Here is a tiny trained network, its code and every weight. The questions are about switching its units off for an input and a class, where a switched-off unit gives its printed mean instead of its output.

import numpy as np


def w(rows, s, z=0):
    codes = np.array(rows[::2]) - 128.0
    scale = np.full(codes.shape[1], s)
    scale[-1] = z or s
    return codes * scale


def f(y):
    return np.maximum(y, 0)


def log_softmax(a):
    a = a - a.max(-1, keepdims=True)
    return a - np.log(np.exp(a).sum(-1, keepdims=True))


def net(x, mask):
    res = np.array(x, float).reshape(1, 2) / 4 @ E
    y = f(res @ A[0][:, :-1].T + A[0][:, -1])
    res = res + np.where(mask, y, B[0][:, -1]) @ B[0][:, :-1]
    return log_softmax(res[-1] @ U[:, :-1].T + U[:, -1])


A, B = {}, {}
E = w([
[90,63,62,213,89,3],'x0',
[195,67,209,201,53,183],'x1',
],0.0072)
A[0] = w([
[198,94,172,213,69,151,246],'N0',
[194,165,245,52,109,208,247],'N1',
[131,222,193,36,108,194,230],'N2',
[78,70,27,129,152,22,246],'N3',
[51,152,72,42,191,75,194],'N4',
[70,217,106,37,227,162,253],'N5',
[35,213,52,54,230,52,251],'N6',
[144,181,224,87,114,254,249],'N7',
[39,35,52,187,200,21,253],'N8',
[192,156,191,41,141,196,214],'N9',
[165,79,183,209,90,44,240],'N10',
],0.0064,0.0036)
B[0] = w([
[36,55,235,198,49,79,196],'N0',
[71,171,209,202,109,173,215],'N1',
[194,229,209,229,164,180,208],'N2',
[131,104,101,31,20,88,231],'N3',
[191,170,66,49,130,180,214],'N4',
[210,232,118,38,136,228,228],'N5',
[219,207,78,37,65,204,254],'N6',
[117,187,199,224,86,166,217],'N7',
[78,55,101,61,30,95,242],'N8',
[115,172,253,212,192,171,200],'N9',
[53,23,216,190,41,76,200],'N10',
],0.006,0.0099)
U = w([
[128,136,66,200,200,134,9],'0',
[173,253,237,150,207,179,117],'1',
[67,28,195,235,50,69,252],'2',
[105,87,92,44,67,58,55],'3',
[131,104,93,149,230,95,3],'4',
[186,188,53,32,181,183,138],'5',
],0.0065,0.0036)

Each question gives the input, the list of numbers given to net, and the class t.
The units are the neurons (one row each of A and B). Each row of codes is followed by its name. A weight is (code - 128) times the scale printed after its matrix; where a second scale follows, it is the last column's (A, B and U).
mask holds one flag per neuron, in row order. A switched-off neuron (its flag False) gives its mean, the last column of its row in B, instead of its output. The means were averaged over made-up inputs and are rounded, as every weight is.
A unit's drop is (log p(t) with every unit on - log p(t) with that unit switched off) / (log p(t) with every unit on - log p(t) with every unit switched off).
The circuit of an input: a set's keep is (log p(t) with only the set's units on - log p(t) with every unit switched off) / (log p(t) with every unit on - log p(t) with every unit switched off). Starting from all 11 units, units are removed one at a time, each time the one whose removal leaves the highest keep (on an exact tie, the one counted first), for as long as the keep stays at least 0.8.
circuit, biggest first: the units of the circuit, biggest drop first
k most important neurons: the k neurons with the biggest drops, biggest first
drop of u: that unit's drop, to one decimal
input [-3,7], class 2: circuit, biggest first -> (N0)
input [4,-4], class 3: 3 most important neurons -> (N8, N3, N2)
input [-4,7], class 2: 3 most important neurons -> (N0, N5, N6)
input [4,-7], class 5: 2 most important neurons -> (N6, N4)
input [2,-3], class 5: 2 most important neurons -> (N0, N10)
input [-3,5], class 2: 3 most important neurons -> (N5, N0, N6)
input [7,-6], class 3: 2 most important neurons -> (N8, N3)
input [-1,3], class 2: 2 most important neurons -> (N5, N6)
input [2,-6], class 5: drop of N5 -> 0.1
input [8,-1], class 3: drop of N3 -> 0.4
input [2,-1], class 3: drop of N5 -> 0.0
